Below are the code and all the weights of a small trained network. Each question names an input and a target symbol and asks about switching units off, where a switched-off unit gives its printed mean instead of its output.

import numpy as np


def w(rows, s, z=0):
    codes = np.array(rows[::2]) - 128.0
    scale = np.full(codes.shape[1], s)
    scale[-1] = z or s
    return codes * scale


def norm(h):
    return h / np.sqrt((h * h).mean(-1, keepdims=True) + 1e-5)


def f(y):
    return y / 2 * (1 + np.tanh(0.7978845608 * (y + 0.044715 * y**3)))


def softmax(a):
    e = np.exp(a - a.max(-1, keepdims=True))
    return e / e.sum(-1, keepdims=True)


def log_softmax(a):
    a = a - a.max(-1, keepdims=True)
    return a - np.log(np.exp(a).sum(-1, keepdims=True))


def net(x, mask):
    ids = ['αγδζηθλμπτφψω'.index(c) for c in x.split()]
    T = len(ids)
    res = E[ids] + P[:T]
    u = 0
    for l in range(3):
        q, k, v = (norm(res) @ M[l].T for M in (Q, K, V))
        z = softmax(np.where(np.tri(T) > 0, q @ k.T / 4**0.5, -1e9)) @ v
        res = res + np.where(mask[u], z, O[l][:, -1]) @ O[l][:, :-1]
        u += 1
        y = f(norm(res) @ A[l][:, :-1].T + A[l][:, -1])
        res = res + np.where(mask[u : u + 4], y, B[l][:, -1]) @ B[l][:, :-1]
        u += 4
    return log_softmax(norm(res)[-1] @ U[:, :-1].T + U[:, -1])


Q, K, V, O, A, B = {}, {}, {}, {}, {}, {}
E = w([
[171,188,81,181],'α',
[137,132,165,154],'γ',
[102,152,130,170],'δ',
[112,112,153,193],'ζ',
[137,134,135,139],'η',
[146,143,230,53],'θ',
[140,38,109,97],'λ',
[64,98,89,148],'μ',
[255,114,125,170],'π',
[79,56,158,182],'τ',
[156,147,171,145],'φ',
[180,160,122,117],'ψ',
[131,126,150,94],'ω',
],0.014)
P = w([
[246,2,75,182],'0',
[54,116,115,150],'1',
[121,155,134,88],'2',
[220,96,121,135],'3',
[57,116,118,146],'4',
[119,164,116,84],'5',
[219,108,88,140],'6',
[57,114,121,143],'7',
[120,161,121,83],'8',
[222,116,51,157],'9',
[56,135,90,152],'10',
[121,162,120,80],'11',
[217,139,97,156],'12',
[57,129,96,145],'13',
],0.0079)
Q[0] = w([
[35,32,68,160],'L0H1',
[5,166,37,68],'L0H1',
[78,181,199,179],'L0H1',
[73,118,187,52],'L0H1',
],0.015)
K[0] = w([
[16,39,116,144],'L0H1',
[28,163,95,12],'L0H1',
[48,167,247,169],'L0H1',
[123,64,188,41],'L0H1',
],0.014)
V[0] = w([
[1,138,148,74],'L0H1',
[117,135,119,118],'L0H1',
[129,120,170,127],'L0H1',
[145,116,189,131],'L0H1',
],0.0056)
O[0] = w([
[3,89,83,85,186],'L0H1',
[112,112,128,125,117],'L0H1',
[128,151,72,112,58],'L0H1',
[141,168,46,108,2],'L0H1',
],0.0045,0.00061)
A[0] = w([
[105,72,76,187,180],'L0N1',
[180,163,58,14,132],'L0N2',
[97,60,92,139,32],'L0N3',
[150,255,207,110,1],'L0N4',
],0.0097,0.00067)
B[0] = w([
[154,124,166,112,254],'L0N1',
[90,63,248,191,135],'L0N2',
[186,66,117,164,194],'L0N3',
[106,42,81,113,196],'L0N4',
],0.011,0.004)
Q[1] = w([
[117,82,135,164],'L1H1',
[249,171,122,48],'L1H1',
[87,157,180,181],'L1H1',
[51,99,39,89],'L1H1',
],0.011)
K[1] = w([
[108,116,205,73],'L1H1',
[131,61,17,223],'L1H1',
[139,180,211,153],'L1H1',
[134,127,5,56],'L1H1',
],0.011)
V[1] = w([
[127,135,120,162],'L1H1',
[124,151,66,255],'L1H1',
[167,151,196,89],'L1H1',
[134,124,141,68],'L1H1',
],0.0055)
O[1] = w([
[129,158,129,155,163],'L1H1',
[115,221,208,255,252],'L1H1',
[175,152,46,65,39],'L1H1',
[154,61,122,62,52],'L1H1',
],0.0043,0.0021)
A[1] = w([
[145,199,73,248,4],'L1N1',
[63,3,167,66,87],'L1N2',
[230,27,65,252,123],'L1N3',
[8,207,137,67,161],'L1N4',
],0.0071,0.0013)
B[1] = w([
[120,46,103,88,198],'L1N1',
[105,140,54,112,182],'L1N2',
[180,129,83,161,254],'L1N3',
[177,247,116,156,165],'L1N4',
],0.014,0.0071)
Q[2] = w([
[194,111,62,164],'L2H1',
[15,119,116,158],'L2H1',
[3,23,90,193],'L2H1',
[180,239,2,185],'L2H1',
],0.0092)
K[2] = w([
[84,198,93,208],'L2H1',
[201,102,101,33],'L2H1',
[247,111,78,123],'L2H1',
[22,240,65,75],'L2H1',
],0.011)
V[2] = w([
[37,184,80,55],'L2H1',
[162,108,188,131],'L2H1',
[50,189,1,181],'L2H1',
[184,82,74,121],'L2H1',
],0.0059)
O[2] = w([
[49,86,130,2,101],'L2H1',
[144,139,101,144,91],'L2H1',
[102,36,155,78,253],'L2H1',
[173,224,242,249,164],'L2H1',
],0.0052,0.0054)
A[2] = w([
[181,33,112,201,61],'L2N1',
[252,92,198,82,135],'L2N2',
[188,149,182,152,79],'L2N3',
[128,105,150,92,5],'L2N4',
],0.014,0.0019)
B[2] = w([
[115,181,170,56,253],'L2N1',
[174,94,72,249,171],'L2N2',
[90,54,85,90,150],'L2N3',
[67,218,117,68,119],'L2N4',
],0.016,0.013)
U = w([
[142,157,170,105,57],'α',
[107,48,188,138,115],'γ',
[78,137,163,248,159],'δ',
[128,131,213,137,136],'ζ',
[128,142,158,115,56],'η',
[93,128,78,89,147],'θ',
[217,89,116,72,115],'λ',
[111,252,100,172,153],'μ',
[197,125,106,221,189],'π',
[105,134,165,131,71],'τ',
[79,98,54,159,81],'φ',
[120,136,111,95,2],'ψ',
[83,126,111,120,221],'ω',
],0.012,0.0027)

Each question gives the input, a string of symbols that net reads in full, and the target symbol t.
The units are the heads (4 rows each of Q, K, V and O) and the neurons (one row each of A and B). Each row of codes is followed by its name. A weight is (code - 128) times the scale printed after its matrix; where a second scale follows, it is the last column's (O, A, B and U).
mask holds one flag per unit, layer by layer, with each layer's heads first. A switched-off unit (its flag False) gives its mean, the last column of its rows in O or B, instead of its output. The means were averaged over made-up inputs and are rounded, as every weight is.
A unit's drop is (log p(t) with every unit on - log p(t) with that unit switched off) / (log p(t) with every unit on - log p(t) with every unit switched off).
The circuit of an input: a set's keep is (log p(t) with only the set's units on - log p(t) with every unit switched off) / (log p(t) with every unit on - log p(t) with every unit switched off). Starting from the 12 units with the biggest drops (on a tie, the unit counted first), units are removed one at a time, each time the one whose removal leaves the highest keep (on an exact tie, the one counted first), for as long as the keep stays at least 0.8.
units of the circuit, in order: the units of the circuit, biggest drop first
unit that matters most: the unit with the biggest drop
k most important neurons: the k neurons with the biggest drops, biggest first
drop when u is switched off: that unit's drop, to one decimal
input δ δ δ λ δ, target δ: most important neuron	L1N3
input α α λ α γ ζ δ η δ μ δ η ζ, target λ: units of the circuit, in order	L1N3, L2H1
input δ μ τ δ δ δ τ δ δ δ, target λ: units of the circuit, in order	L2N1, L2H1, L1N3
input μ θ θ μ ζ ω μ δ δ α ω λ μ θ, target θ: units of the circuit, in order	L1N2, L0N4
input γ ζ π δ δ δ δ μ τ λ μ, target μ: 2 most important neurons	L0N3, L1N3
input ζ δ θ ζ δ δ α δ μ μ, target λ: 2 most important neurons	L0N3, L1N3
input δ δ ζ δ δ μ δ ζ, target ζ: 2 most important neurons	L2N1, L1N4
input λ μ μ φ φ γ δ λ δ μ μ δ μ γ, target γ: units of the circuit, in order	L0N4, L2N3, L2H1
input δ δ η η δ μ μ η ζ ζ φ, target φ: 3 most important neurons	L1N2, L0N4, L2N1
input ω δ ω δ θ ψ δ δ δ ζ φ μ λ δ, target θ: 3 most important neurons	L1N3, L2N2, L2N1
input δ ζ δ η δ δ α δ δ φ δ δ ζ ζ, target ζ: units of the circuit, in order	L2N1, L2H1
input δ δ ζ, target γ: 2 most important neurons	L2N3, L1N3
input φ μ α α θ δ ψ δ δ φ ω α, target λ: 3 most important neurons	L0N4, L2N1, L1N3
input δ ψ μ τ π μ δ θ δ μ δ, target θ: unit that matters most	L1H1
input δ φ ζ ζ δ δ φ θ μ η ω α ζ, target λ: 3 most important neurons	L2N1, L1N3, L1N1
input δ φ μ δ δ γ, target θ: 2 most important neurons	L1N2, L0N4
input ζ ζ δ ζ δ θ η δ δ π ζ α, target λ: 2 most important neurons	L0N4, L1N3
input δ δ ζ π δ φ δ α δ ζ μ, target μ: drop when L0H1 is switched off	1.0
input γ δ δ δ δ δ δ ζ α δ γ, target γ: drop when L1N3 is switched off	0.6
input δ μ δ δ δ μ δ μ ζ α δ δ λ φ, target φ: drop when L2N1 is switched off	0.5
input α ζ τ μ, target π: unit that matters most	L0N3
